Here is a tiny trained network, its code and every weight. The questions are about switching its units off for an input and a target symbol, where a switched-off unit gives its printed mean instead of its output.

import numpy as np


def w(rows, s, z=0):
    codes = np.array(rows[::2]) - 128.0
    scale = np.full(codes.shape[1], s)
    scale[-1] = z or s
    return codes * scale


def norm(h):
    return h / np.sqrt((h * h).mean(-1, keepdims=True) + 1e-5)


def f(y):
    return np.maximum(y, 0)


def softmax(a):
    e = np.exp(a - a.max(-1, keepdims=True))
    return e / e.sum(-1, keepdims=True)


def log_softmax(a):
    a = a - a.max(-1, keepdims=True)
    return a - np.log(np.exp(a).sum(-1, keepdims=True))


def net(x, mask):
    ids = ['αγζηθλστφψω'.index(c) for c in x.split()]
    T = len(ids)
    res = E[ids] + P[:T]
    u = 0
    for l in range(3):
        q, k, v = (norm(res) @ M[l].T for M in (Q, K, V))
        z = softmax(np.where(np.tri(T) > 0, q @ k.T / 2**0.5, -1e9)) @ v
        res = res + np.where(mask[u], z, O[l][:, -1]) @ O[l][:, :-1]
        u += 1
        y = f(norm(res) @ A[l][:, :-1].T + A[l][:, -1])
        res = res + np.where(mask[u : u + 8], y, B[l][:, -1]) @ B[l][:, :-1]
        u += 8
    return log_softmax(norm(res)[-1] @ U[:, :-1].T + U[:, -1])


Q, K, V, O, A, B = {}, {}, {}, {}, {}, {}
E = w([
[143,200,108,156],'α',
[230,156,17,80],'γ',
[214,162,35,131],'ζ',
[147,202,127,124],'η',
[218,92,2,172],'θ',
[187,61,157,77],'λ',
[206,213,60,108],'σ',
[122,109,46,136],'τ',
[24,80,91,104],'φ',
[156,185,121,169],'ψ',
[94,127,140,152],'ω',
],0.0072)
P = w([
[123,138,169,131],'0',
[145,96,204,193],'1',
[143,153,33,133],'2',
[84,251,61,253],'3',
[174,99,229,114],'4',
[127,171,71,125],'5',
],0.0061)
Q[0] = w([
[134,234,39,161],'0.h0',
[2,126,178,66],'0.h0',
],0.0055)
K[0] = w([
[90,35,3,109],'0.h0',
[146,96,127,205],'0.h0',
],0.0061)
V[0] = w([
[88,23,243,239],'0.h0',
[1,183,221,121],'0.h0',
],0.0031)
O[0] = w([
[176,92,17,217,67],'0.h0',
[147,129,112,3,5],'0.h0',
],0.0061,0.003)
A[0] = w([
[88,143,119,198,206],'0.n0',
[149,103,195,2,188],'0.n1',
[186,160,169,234,135],'0.n2',
[125,81,200,114,150],'0.n3',
[133,120,73,112,126],'0.n4',
[47,144,59,118,18],'0.n5',
[208,65,172,90,254],'0.n6',
[45,101,167,150,197],'0.n7',
],0.0055,0.0019)
B[0] = w([
[131,105,53,88,228],'0.n0',
[169,59,122,196,155],'0.n1',
[133,72,94,103,252],'0.n2',
[218,106,66,168,150],'0.n3',
[81,147,45,54,166],'0.n4',
[58,64,170,50,161],'0.n5',
[2,79,176,174,191],'0.n6',
[229,186,78,112,163],'0.n7',
],0.0049,0.0043)
Q[1] = w([
[100,253,76,90],'1.h0',
[79,187,79,154],'1.h0',
],0.0045)
K[1] = w([
[96,4,18,221],'1.h0',
[62,41,83,214],'1.h0',
],0.0038)
V[1] = w([
[87,153,94,253],'1.h0',
[181,125,217,189],'1.h0',
],0.0057)
O[1] = w([
[235,176,186,253,252],'1.h0',
[169,52,51,93,63],'1.h0',
],0.0057,0.0028)
A[1] = w([
[149,94,45,143,185],'1.n0',
[153,99,91,125,126],'1.n1',
[124,148,84,186,119],'1.n2',
[168,193,154,91,7],'1.n3',
[68,137,55,74,145],'1.n4',
[76,255,181,149,136],'1.n5',
[140,143,79,169,115],'1.n6',
[107,159,147,191,125],'1.n7',
],0.0082,0.0019)
B[1] = w([
[210,160,254,122,255],'1.n0',
[162,125,181,112,177],'1.n1',
[173,167,225,71,238],'1.n2',
[100,76,182,68,140],'1.n3',
[93,100,70,228,191],'1.n4',
[217,153,172,32,181],'1.n5',
[102,193,204,43,229],'1.n6',
[146,100,171,224,189],'1.n7',
],0.0039,0.0056)
Q[2] = w([
[46,153,128,195],'2.h0',
[181,24,254,211],'2.h0',
],0.0055)
K[2] = w([
[215,92,169,157],'2.h0',
[131,78,125,3],'2.h0',
],0.0058)
V[2] = w([
[229,75,117,254],'2.h0',
[120,40,124,1],'2.h0',
],0.0049)
O[2] = w([
[61,52,2,95,251],'2.h0',
[139,79,194,77,47],'2.h0',
],0.0077,0.0029)
A[2] = w([
[173,155,181,124,110],'2.n0',
[180,226,152,113,46],'2.n1',
[113,217,1,147,45],'2.n2',
[225,155,187,172,112],'2.n3',
[73,119,52,30,172],'2.n4',
[203,86,157,131,97],'2.n5',
[161,13,212,201,6],'2.n6',
[209,164,172,144,16],'2.n7',
],0.0069,0.0018)
B[2] = w([
[93,29,107,117,195],'2.n0',
[138,98,85,125,224],'2.n1',
[119,103,225,94,246],'2.n2',
[127,172,167,132,254],'2.n3',
[108,255,90,139,154],'2.n4',
[49,184,34,147,188],'2.n5',
[130,169,121,50,213],'2.n6',
[114,134,103,184,206],'2.n7',
],0.0068,0.0049)
U = w([
[155,87,188,63,34],'α',
[141,77,31,19,17],'γ',
[122,173,43,52,134],'ζ',
[130,40,131,15,171],'η',
[191,56,6,254,155],'θ',
[104,77,56,108,218],'λ',
[132,77,183,89,73],'σ',
[110,166,143,212,158],'τ',
[10,145,204,134,221],'φ',
[29,130,33,113,113],'ψ',
[105,139,177,177,4],'ω',
],0.0078,0.0023)

Each question gives the input, a string of symbols that net reads in full, and the target symbol t.
The units are the heads (2 rows each of Q, K, V and O) and the neurons (one row each of A and B). Each row of codes is followed by its name. A weight is (code - 128) times the scale printed after its matrix; where a second scale follows, it is the last column's (O, A, B and U).
mask holds one flag per unit, layer by layer, with each layer's heads first. A switched-off unit (its flag False) gives its mean, the last column of its rows in O or B, instead of its output. The means were averaged over made-up inputs and are rounded, as every weight is.
A unit's drop is (log p(t) with every unit on - log p(t) with that unit switched off) / (log p(t) with every unit on - log p(t) with every unit switched off).
The circuit of an input: a set's keep is (log p(t) with only the set's units on - log p(t) with every unit switched off) / (log p(t) with every unit on - log p(t) with every unit switched off). Starting from the 12 units with the biggest drops (on a tie, the unit counted first), units are removed one at a time, each time the one whose removal leaves the highest keep (on an exact tie, the one counted first), for as long as the keep stays at least 0.8.
circuit, biggest first: the units of the circuit, biggest drop first
unit that matters most: the unit with the biggest drop
k most important neurons: the k neurons with the biggest drops, biggest first
top k neurons in layer l: the k neurons of layer l with the biggest drops, biggest first
drop of u: that unit's drop, to one decimal
input η η φ α ψ, target η: circuit, biggest first : [1.h0 0.h0]
input θ γ η τ η, target θ: top 2 neurons in layer 2 : [2.n2 2.n4]
input φ ζ η γ θ, target φ: circuit, biggest first : [0.n6 0.h0 1.h0]
input ζ θ φ ω ω, target ζ: unit that matters most : 2.n6
input θ ω ω γ σ, target θ: top 4 neurons in layer 1 : [1.n0 1.n2 1.n6 1.n7]
input η θ η τ ω, target η: 2 most important neurons : [0.n1 1.n6]
input τ τ θ η ω, target τ: top 3 neurons in layer 1 : [1.n5 1.n7 1.n4]
input η τ ψ η θ, target η: 2 most important neurons : [0.n1 1.n6]
input τ ω θ θ θ, target τ: 3 most important neurons : [1.n5 0.n6 1.n7]
input φ θ θ φ τ, target φ: top 2 neurons in layer 0 : [0.n5 0.n6]
input τ σ η θ γ, target τ: top 3 neurons in layer 2 : [2.n2 2.n5 2.n7]
input γ θ τ θ φ ω, target ζ: top 2 neurons in layer 1 : [1.n5 1.n6]
input τ τ τ τ γ, target τ: 2 most important neurons : [0.n1 0.n6]
input τ τ θ φ τ, target τ: unit that matters most : 1.h0
input θ θ φ σ τ, target θ: top 2 neurons in layer 1 : [1.n4 1.n0]
input τ η τ σ φ, target τ: 3 most important neurons : [0.n2 0.n3 0.n5]
input θ σ ω θ α, target θ: 2 most important neurons : [1.n0 0.n2]
input τ η η γ θ, target τ: top 2 neurons in layer 2 : [2.n2 2.n5]
input θ γ φ θ φ, target θ: top 2 neurons in layer 1 : [1.n4 1.n0]
input θ α φ η α, target θ: most important neuron : [1.n4]
input θ γ η ω σ, target θ: top 2 neurons in layer 0 : [0.n1 0.n5]
input τ ζ ψ φ σ, target τ: top 2 neurons in layer 1 : [1.n5 1.n7]
input τ θ θ ω ω, target τ: 2 most important neurons : [1.n5 1.n7]
input θ θ ζ φ γ, target θ: drop of 2.h0 : 0.6
input θ φ θ φ ψ, target θ: drop of 2.h0 : 0.5
input θ τ ω η ω, target θ: drop of 2.h0 : 0.2
input θ φ θ η ψ, target θ: drop of 1.n0 : 0.1
input θ σ τ, target φ: unit that matters most : 2.n2
